Below are the code and all the weights of a small trained network. Each question names an input and a target symbol and asks about switching units off, where a switched-off unit gives its printed mean instead of its output.

import numpy as np


def w(rows, s, z=0):
    codes = np.array(rows[::2]) - 128.0
    scale = np.full(codes.shape[1], s)
    scale[-1] = z or s
    return codes * scale


def norm(h):
    return h / np.sqrt((h * h).mean(-1, keepdims=True) + 1e-5)


def f(y):
    return np.maximum(y, 0)


def softmax(a):
    e = np.exp(a - a.max(-1, keepdims=True))
    return e / e.sum(-1, keepdims=True)


def log_softmax(a):
    a = a - a.max(-1, keepdims=True)
    return a - np.log(np.exp(a).sum(-1, keepdims=True))


def net(x, mask):
    ids = ['ΔΛΞΩαζτ'.index(c) for c in x.split()]
    T = len(ids)
    res = E[ids] + P[:T]
    u = 0
    for l in range(2):
        r = norm(res)
        for j in range(3):
            rows = slice(4 * j, 4 * j + 4)
            q, k, v = (r @ M[l][rows].T for M in (Q, K, V))
            z = softmax(np.where(np.tri(T) > 0, q @ k.T / 4**0.5, -1e9)) @ v
            o = O[l][rows]
            res = res + np.where(mask[u + j], z, o[:, -1]) @ o[:, :-1]
        u += 3
        y = f(norm(res) @ A[l][:, :-1].T + A[l][:, -1])
        res = res + np.where(mask[u : u + 8], y, B[l][:, -1]) @ B[l][:, :-1]
        u += 8
    return log_softmax(norm(res)[-1] @ U[:, :-1].T + U[:, -1])


Q, K, V, O, A, B = {}, {}, {}, {}, {}, {}
E = w([
[177,97,70],'Δ',
[231,138,43],'Λ',
[94,226,207],'Ξ',
[159,95,149],'Ω',
[161,138,90],'α',
[40,255,166],'ζ',
[118,223,102],'τ',
],0.0081)
P = w([
[147,67,145],'0',
[84,178,10],'1',
[229,120,133],'2',
[34,235,82],'3',
[225,127,134],'4',
[109,151,69],'5',
[223,121,148],'6',
[123,152,64],'7',
[210,123,153],'8',
[135,149,60],'9',
[215,112,159],'10',
],0.013)
Q[0] = w([
[161,231,137],'0.h0',
[225,17,3],'0.h0',
[2,186,208],'0.h0',
[155,101,216],'0.h0',
[57,95,199],'0.h1',
[20,141,32],'0.h1',
[187,170,210],'0.h1',
[90,225,181],'0.h1',
[8,29,104],'0.h2',
[191,61,230],'0.h2',
[245,108,88],'0.h2',
[132,51,171],'0.h2',
],0.0089)
K[0] = w([
[30,164,35],'0.h0',
[219,88,37],'0.h0',
[68,146,179],'0.h0',
[172,138,97],'0.h0',
[153,58,114],'0.h1',
[140,233,40],'0.h1',
[150,97,241],'0.h1',
[136,178,234],'0.h1',
[166,253,137],'0.h2',
[131,136,236],'0.h2',
[150,64,134],'0.h2',
[98,161,153],'0.h2',
],0.011)
V[0] = w([
[84,34,114],'0.h0',
[115,228,213],'0.h0',
[182,140,201],'0.h0',
[88,84,80],'0.h0',
[223,118,255],'0.h1',
[27,121,231],'0.h1',
[23,87,229],'0.h1',
[105,122,117],'0.h1',
[113,212,203],'0.h2',
[179,202,101],'0.h2',
[217,207,142],'0.h2',
[68,84,194],'0.h2',
],0.0083)
O[0] = w([
[192,160,190,2],'0.h0',
[194,84,73,161],'0.h0',
[121,211,190,76],'0.h0',
[107,49,167,111],'0.h0',
[210,179,62,202],'0.h1',
[149,12,59,97],'0.h1',
[193,84,115,56],'0.h1',
[106,103,113,106],'0.h1',
[168,204,64,82],'0.h2',
[36,252,113,211],'0.h2',
[97,205,117,234],'0.h2',
[198,95,160,18],'0.h2',
],0.0044,0.0033)
A[0] = w([
[30,198,144,242],'0.n0',
[90,33,29,87],'0.n1',
[219,165,108,176],'0.n2',
[194,133,184,150],'0.n3',
[150,220,193,203],'0.n4',
[2,82,62,223],'0.n5',
[144,182,57,213],'0.n6',
[115,155,209,7],'0.n7',
],0.0099,0.002)
B[0] = w([
[175,175,127,254],'0.n0',
[22,116,151,137],'0.n1',
[90,113,133,229],'0.n2',
[40,189,49,184],'0.n3',
[169,89,99,208],'0.n4',
[58,255,100,219],'0.n5',
[101,117,154,238],'0.n6',
[143,107,97,136],'0.n7',
],0.0094,0.0079)
Q[1] = w([
[93,149,215],'1.h0',
[138,122,96],'1.h0',
[72,92,172],'1.h0',
[154,197,120],'1.h0',
[97,86,170],'1.h1',
[101,182,171],'1.h1',
[105,61,209],'1.h1',
[96,85,254],'1.h1',
[161,119,163],'1.h2',
[133,163,221],'1.h2',
[186,106,123],'1.h2',
[151,82,144],'1.h2',
],0.015)
K[1] = w([
[123,198,57],'1.h0',
[104,109,138],'1.h0',
[141,185,131],'1.h0',
[133,135,108],'1.h0',
[142,251,139],'1.h1',
[231,160,70],'1.h1',
[72,227,88],'1.h1',
[117,220,117],'1.h1',
[94,91,191],'1.h2',
[134,68,190],'1.h2',
[70,113,133],'1.h2',
[70,118,181],'1.h2',
],0.016)
V[1] = w([
[170,92,171],'1.h0',
[132,248,122],'1.h0',
[85,181,126],'1.h0',
[94,162,154],'1.h0',
[144,131,75],'1.h1',
[85,197,144],'1.h1',
[237,116,164],'1.h1',
[118,92,155],'1.h1',
[161,105,149],'1.h2',
[138,112,67],'1.h2',
[145,96,150],'1.h2',
[94,95,120],'1.h2',
],0.014)
O[1] = w([
[81,145,254,27],'1.h0',
[210,91,126,246],'1.h0',
[166,178,54,166],'1.h0',
[131,208,119,100],'1.h0',
[141,12,122,255],'1.h1',
[128,208,175,31],'1.h1',
[143,74,219,175],'1.h1',
[149,131,96,70],'1.h1',
[186,176,30,70],'1.h2',
[205,148,147,249],'1.h2',
[135,198,50,44],'1.h2',
[155,218,125,76],'1.h2',
],0.0057,0.0064)
A[1] = w([
[254,121,155,90],'1.n0',
[204,160,203,193],'1.n1',
[198,204,156,95],'1.n2',
[187,121,137,90],'1.n3',
[201,104,165,153],'1.n4',
[242,115,151,70],'1.n5',
[165,64,193,3],'1.n6',
[100,119,229,128],'1.n7',
],0.011,0.0049)
B[1] = w([
[100,104,186,254],'1.n0',
[46,214,24,193],'1.n1',
[146,17,25,221],'1.n2',
[113,141,160,182],'1.n3',
[110,160,254,239],'1.n4',
[111,202,182,237],'1.n5',
[205,180,40,178],'1.n6',
[115,98,240,154],'1.n7',
],0.0073,0.0035)
U = w([
[3,212,133,170],'Δ',
[139,226,226,73],'Λ',
[188,94,140,253],'Ξ',
[17,137,199,169],'Ω',
[190,133,38,50],'α',
[43,73,82,48],'ζ',
[169,221,111,141],'τ',
],0.012,0.0025)

Each question gives the input, a string of symbols that net reads in full, and the target symbol t.
The units are the heads (4 rows each of Q, K, V and O) and the neurons (one row each of A and B). Each row of codes is followed by its name. A weight is (code - 128) times the scale printed after its matrix; where a second scale follows, it is the last column's (O, A, B and U).
mask holds one flag per unit, layer by layer, with each layer's heads first. A switched-off unit (its flag False) gives its mean, the last column of its rows in O or B, instead of its output. The means were averaged over made-up inputs and are rounded, as every weight is.
A unit's drop is (log p(t) with every unit on - log p(t) with that unit switched off) / (log p(t) with every unit on - log p(t) with every unit switched off).
The circuit of an input: a set's keep is (log p(t) with only the set's units on - log p(t) with every unit switched off) / (log p(t) with every unit on - log p(t) with every unit switched off). Starting from the 12 units with the biggest drops (on a tie, the unit counted first), units are removed one at a time, each time the one whose removal leaves the highest keep (on an exact tie, the one counted first), for as long as the keep stays at least 0.8.
units of the circuit, in order: the units of the circuit, biggest drop first
most important unit: the unit with the biggest drop
top k neurons in layer l: the k neurons of layer l with the biggest drops, biggest first
input Ξ Ξ Ω ζ Ξ Ξ Ξ Λ, target Δ: units of the circuit, in order	0.h1, 0.n1
input Δ Λ Ξ Ξ ζ Δ Λ Ω ζ Ω, target τ: units of the circuit, in order	0.h1, 1.h0
input α Ξ ζ τ Ξ Λ, target Δ: units of the circuit, in order	0.n5, 0.h1
input Ξ Δ ζ Λ ζ Ξ Ξ, target Ξ: units of the circuit, in order	0.n5
input Ω ζ Ξ, target Ω: units of the circuit, in order	0.h2, 0.n5, 1.h0, 0.n3
input τ Ξ Δ Ω Ω Ξ Λ Ω Ω ζ Λ, target τ: units of the circuit, in order	0.h1, 1.h1
input Ω τ α, target Ω: units of the circuit, in order	0.h2, 1.h0
input Ξ Δ ζ ζ α, target Ξ: units of the circuit, in order	0.n5, 1.n4
input τ α Ξ Δ Ξ Ξ Ω Δ Ξ Ω, target τ: units of the circuit, in order	1.h0, 0.n0, 0.h1
input ζ α Ξ Δ Λ Ω Ξ Ξ Ω, target ζ: top 2 neurons in layer 0	0.n5, 0.n1
input Ω Ω Ω Ξ Ω Ξ Ξ ζ Λ Ω Ξ, target Ω: top 4 neurons in layer 0	0.n5, 0.n0, 0.n3, 0.n4
input α Ω ζ Ξ ζ ζ Λ α ζ, target α: top 3 neurons in layer 0	0.n3, 0.n0, 0.n6
input ζ Λ Ξ Ξ ζ, target ζ: top 2 neurons in layer 0	0.n5, 0.n1
input Λ Ξ Ξ Ω Λ, target Λ: most important unit	0.h0
input Ξ Ξ α Ξ α, target Ξ: top 4 neurons in layer 0	0.n5, 0.n0, 0.n3, 0.n2
input Ω τ α Ω ζ ζ Λ, target Ω: top 2 neurons in layer 0	0.n5, 0.n0
input Ω Λ α Ω τ Ξ Λ Δ Ω Λ ζ, target Ω: top 3 neurons in layer 0	0.n5, 0.n4, 0.n0
input ζ τ Ξ Δ α τ Ω Δ Δ, target ζ: top 3 neurons in layer 0	0.n5, 0.n1, 0.n0
input Ξ Δ α τ ζ, target Ξ: top 3 neurons in layer 0	0.n5, 0.n0, 0.n3
input α Λ Ω Λ Ω Ξ Ξ Δ Λ Ω τ, target α: top 2 neurons in layer 0	0.n3, 0.n0
input Λ Ξ α Ξ Ω τ Ω, target Λ: top 4 neurons in layer 1	1.n4, 1.n5, 1.n0, 1.n1
input Δ Ξ Δ Ξ τ, target Δ: most important unit	0.h2
